Here is a tiny trained network, its code and every weight. The questions are about switching its units off for an input and a class, where a switched-off unit gives its printed mean instead of its output.

import numpy as np


def w(rows, s, z=0):
    codes = np.array(rows[::2]) - 128.0
    scale = np.full(codes.shape[1], s)
    scale[-1] = z or s
    return codes * scale


def f(y):
    return y / 2 * (1 + np.tanh(0.7978845608 * (y + 0.044715 * y**3)))


def log_softmax(a):
    a = a - a.max(-1, keepdims=True)
    return a - np.log(np.exp(a).sum(-1, keepdims=True))


def net(x, mask):
    res = np.array(x, float).reshape(1, 6) / 4 @ E
    y = f(res @ A[0][:, :-1].T + A[0][:, -1])
    res = res + np.where(mask, y, B[0][:, -1]) @ B[0][:, :-1]
    return log_softmax(res[-1] @ U[:, :-1].T + U[:, -1])


A, B = {}, {}
E = w([
[166,247,184,71,128,206,75,216],'x0',
[69,157,93,48,30,96,142,227],'x1',
[94,147,129,19,167,121,33,95],'x2',
[134,196,104,227,139,108,117,90],'x3',
[181,98,96,125,2,124,220,82],'x4',
[175,66,88,136,107,172,48,215],'x5',
],0.0087)
A[0] = w([
[100,73,144,137,139,22,207,114,170],'N0',
[130,149,131,110,143,51,74,121,88],'N1',
[35,205,119,180,177,111,112,114,100],'N2',
[124,188,147,27,81,197,136,209,127],'N3',
[196,20,152,106,149,46,109,77,146],'N4',
[193,130,51,135,83,89,143,156,221],'N5',
[133,88,115,102,139,204,54,98,252],'N6',
[73,151,66,143,133,8,160,69,194],'N7',
[136,140,191,117,135,129,132,119,106],'N8',
[186,149,144,115,144,141,138,93,36],'N9',
],0.011,0.0034)
B[0] = w([
[140,100,182,84,114,62,109,88,205],'N0',
[84,182,170,186,22,94,127,189,160],'N1',
[114,153,179,150,108,117,136,126,191],'N2',
[196,121,40,14,174,226,191,136,253],'N3',
[109,2,117,85,170,126,188,124,211],'N4',
[184,5,113,59,130,59,123,29,190],'N5',
[95,111,112,124,165,147,150,174,211],'N6',
[100,88,241,118,124,46,83,26,218],'N7',
[63,173,117,203,197,177,138,91,144],'N8',
[62,240,93,198,110,178,82,111,141],'N9',
],0.0083,0.014)
U = w([
[162,115,225,140,82,2,132,33,218],'0',
[187,109,78,63,210,234,172,123,233],'1',
[125,201,199,180,172,170,97,162,5],'2',
],0.0094,0.0013)

Each question gives the input, the list of numbers given to net, and the class t.
The units are the neurons (one row each of A and B). Each row of codes is followed by its name. A weight is (code - 128) times the scale printed after its matrix; where a second scale follows, it is the last column's (A, B and U).
mask holds one flag per neuron, in row order. A switched-off neuron (its flag False) gives its mean, the last column of its row in B, instead of its output. The means were averaged over made-up inputs and are rounded, as every weight is.
A unit's drop is (log p(t) with every unit on - log p(t) with that unit switched off) / (log p(t) with every unit on - log p(t) with every unit switched off).
The circuit of an input: a set's keep is (log p(t) with only the set's units on - log p(t) with every unit switched off) / (log p(t) with every unit on - log p(t) with every unit switched off). Starting from all 10 units, units are removed one at a time, each time the one whose removal leaves the highest keep (on an exact tie, the one counted first), for as long as the keep stays at least 0.8.
units of the circuit, in order: the units of the circuit, biggest drop first
top k neurons: the k neurons with the biggest drops, biggest first
drop of u: that unit's drop, to one decimal
input [3,3,1,3,-5,-6], class 2: top 2 neurons : (N5; N0)
input [-4,4,-4,-1,5,8], class 0: top 2 neurons : (N3; N5)
input [-3,-3,-3,-7,8,7], class 0: units of the circuit, in order : (N3)
input [1,-8,-6,-6,8,3], class 0: top 4 neurons : (N3; N5; N6; N8)
input [0,-6,-4,2,-5,8], class 2: top 3 neurons : (N3; N5; N4)
input [-3,-8,-8,-7,2,4], class 0: top 2 neurons : (N3; N0)
input [1,-1,7,3,1,-2], class 2: top 3 neurons : (N5; N0; N4)
input [-8,-5,-6,-8,-4,3], class 0: top 2 neurons : (N3; N0)
input [-2,-7,4,3,-6,-2], class 2: top 2 neurons : (N5; N0)
input [-2,-1,-4,4,-5,6], class 2: top 3 neurons : (N3; N4; N7)
input [6,-8,6,0,-1,1], class 2: drop of N9 : 0.1
input [3,-5,8,5,-2,-5], class 2: drop of N6 : 0.0
input [5,6,5,6,8,-4], class 1: drop of N3 : 1.6
input [5,-8,-6,-2,-1,-5], class 2: top neuron : (N3)
